Below are the code and all the weights of a small trained network. Each question names an input and a class and asks about switching units off, where a switched-off unit gives its printed mean instead of its output.

import numpy as np


def w(rows, s, z=0):
    codes = np.array(rows[::2]) - 128.0
    scale = np.full(codes.shape[1], s)
    scale[-1] = z or s
    return codes * scale


def f(y):
    return y / 2 * (1 + np.tanh(0.7978845608 * (y + 0.044715 * y**3)))


def log_softmax(a):
    a = a - a.max(-1, keepdims=True)
    return a - np.log(np.exp(a).sum(-1, keepdims=True))


def net(x, mask):
    res = np.array(x, float).reshape(1, 8) / 4 @ E
    y = f(res @ A[0][:, :-1].T + A[0][:, -1])
    res = res + np.where(mask, y, B[0][:, -1]) @ B[0][:, :-1]
    return log_softmax(res[-1] @ U[:, :-1].T + U[:, -1])


A, B = {}, {}
E = w([
[119,131,127,126,123,130],'x0',
[135,255,167,88,177,133],'x1',
[152,108,201,52,53,90],'x2',
[122,130,127,128,127,131],'x3',
[129,128,126,127,129,132],'x4',
[104,69,213,114,178,224],'x5',
[166,168,134,197,56,216],'x6',
[128,128,122,122,127,128],'x7',
],0.0073)
A[0] = w([
[125,84,231,112,160,213,88],'neuron 0',
[170,112,196,71,65,97,86],'neuron 1',
[181,183,58,130,63,55,53],'neuron 2',
[156,103,174,76,61,98,6],'neuron 3',
[176,108,197,63,67,103,84],'neuron 4',
[77,145,42,186,221,173,154],'neuron 5',
[137,245,161,93,186,128,66],'neuron 6',
[119,254,192,101,167,127,21],'neuron 7',
[180,110,189,66,66,101,44],'neuron 8',
[213,184,145,208,15,238,58],'neuron 9',
[94,8,73,171,86,122,91],'neuron 10',
[124,137,35,188,223,178,77],'neuron 11',
[166,188,68,147,69,47,109],'neuron 12',
],0.0063,0.0011)
B[0] = w([
[56,109,39,192,194,215,242],'neuron 0',
[103,196,164,202,111,128,203],'neuron 1',
[63,93,64,188,198,212,228],'neuron 2',
[129,166,160,178,108,128,177],'neuron 3',
[109,176,155,191,123,122,208],'neuron 4',
[132,194,204,173,78,80,231],'neuron 5',
[230,52,115,100,76,164,218],'neuron 6',
[211,39,94,115,85,177,218],'neuron 7',
[109,180,164,177,118,140,196],'neuron 8',
[93,50,182,6,215,3,254],'neuron 9',
[226,88,132,89,63,160,221],'neuron 10',
[128,194,200,182,82,88,217],'neuron 11',
[79,92,77,154,198,187,234],'neuron 12',
],0.0077,0.0039)
U = w([
[120,137,118,124,118,133,255],'0',
[53,119,64,175,184,203,76],'1',
[246,87,114,112,53,157,88],'2',
[109,211,188,193,76,96,85],'3',
[98,88,159,44,196,16,87],'4',
],0.011,0.0083)

Each question gives the input, the list of numbers given to net, and the class t.
The units are the neurons (one row each of A and B). Each row of codes is followed by its name. A weight is (code - 128) times the scale printed after its matrix; where a second scale follows, it is the last column's (A, B and U).
mask holds one flag per neuron, in row order. A switched-off neuron (its flag False) gives its mean, the last column of its row in B, instead of its output. The means were averaged over made-up inputs and are rounded, as every weight is.
A unit's drop is (log p(t) with every unit on - log p(t) with that unit switched off) / (log p(t) with every unit on - log p(t) with every unit switched off).
The circuit of an input: a set's keep is (log p(t) with only the set's units on - log p(t) with every unit switched off) / (log p(t) with every unit on - log p(t) with every unit switched off). Starting from the 12 units with the biggest drops (on a tie, the unit counted first), units are removed one at a time, each time the one whose removal leaves the highest keep (on an exact tie, the one counted first), for as long as the keep stays at least 0.8.
circuit, biggest first: the units of the circuit, biggest drop first
unit that matters most: the unit with the biggest drop
k most important neurons: the k neurons with the biggest drops, biggest first
drop of u: that unit's drop, to one decimal
input [4,3,1,-8,-7,6,-2,5], class 1: 3 most important neurons	[neuron 0; neuron 9; neuron 10]
input [7,-8,4,-3,6,-8,-2,-2], class 1: 2 most important neurons	[neuron 2; neuron 12]
input [-6,-5,-8,-2,-8,-4,-8,-8], class 3: 3 most important neurons	[neuron 5; neuron 11; neuron 9]
input [-6,7,-6,1,2,-5,5,3], class 2: unit that matters most	neuron 6
input [2,6,1,6,5,-3,-5,1], class 2: 3 most important neurons	[neuron 6; neuron 7; neuron 9]
input [0,-1,0,-3,-3,-5,1,6], class 1: circuit, biggest first	[neuron 2; neuron 12]
input [-3,2,-5,-8,0,4,2,-7], class 3: circuit, biggest first	[neuron 5; neuron 11]
input [-3,-8,-5,8,5,7,8,2], class 2: 3 most important neurons	[neuron 10; neuron 2; neuron 12]
input [3,6,-1,1,-3,-5,-2,5], class 2: 2 most important neurons	[neuron 6; neuron 7]
input [-3,-5,-8,-3,-4,-4,6,5], class 3: 2 most important neurons	[neuron 11; neuron 5]
input [-1,-7,-7,-3,8,-6,3,6], class 2: 2 most important neurons	[neuron 10; neuron 0]
input [-1,0,7,-3,-6,-6,-4,-1], class 3: circuit, biggest first	[neuron 1; neuron 8]
input [-3,-2,8,7,0,-7,-1,-4], class 3: 2 most important neurons	[neuron 0; neuron 1]
input [-5,-8,-1,-5,6,2,-2,-8], class 2: unit that matters most	neuron 10
input [0,-5,2,8,6,-6,0,-4], class 1: 3 most important neurons	[neuron 2; neuron 12; neuron 6]
input [-5,4,-2,-5,-5,-6,-4,-8], class 1: 3 most important neurons	[neuron 2; neuron 12; neuron 9]
input [-5,8,6,-5,-8,-4,3,1], class 2: 2 most important neurons	[neuron 7; neuron 6]
input [-7,2,4,-8,8,-6,8,-5], class 4: 2 most important neurons	[neuron 9; neuron 0]
input [-3,-8,7,8,3,8,-7,-3], class 1: drop of neuron 2	-0.1
input [-1,3,1,0,7,-8,-1,6], class 1: drop of neuron 12	0.1
input [-3,-3,-1,-3,-1,-2,6,1], class 4: drop of neuron 9	0.6
input [-6,-7,8,-5,-4,-2,6,2], class 3: unit that matters most	neuron 1
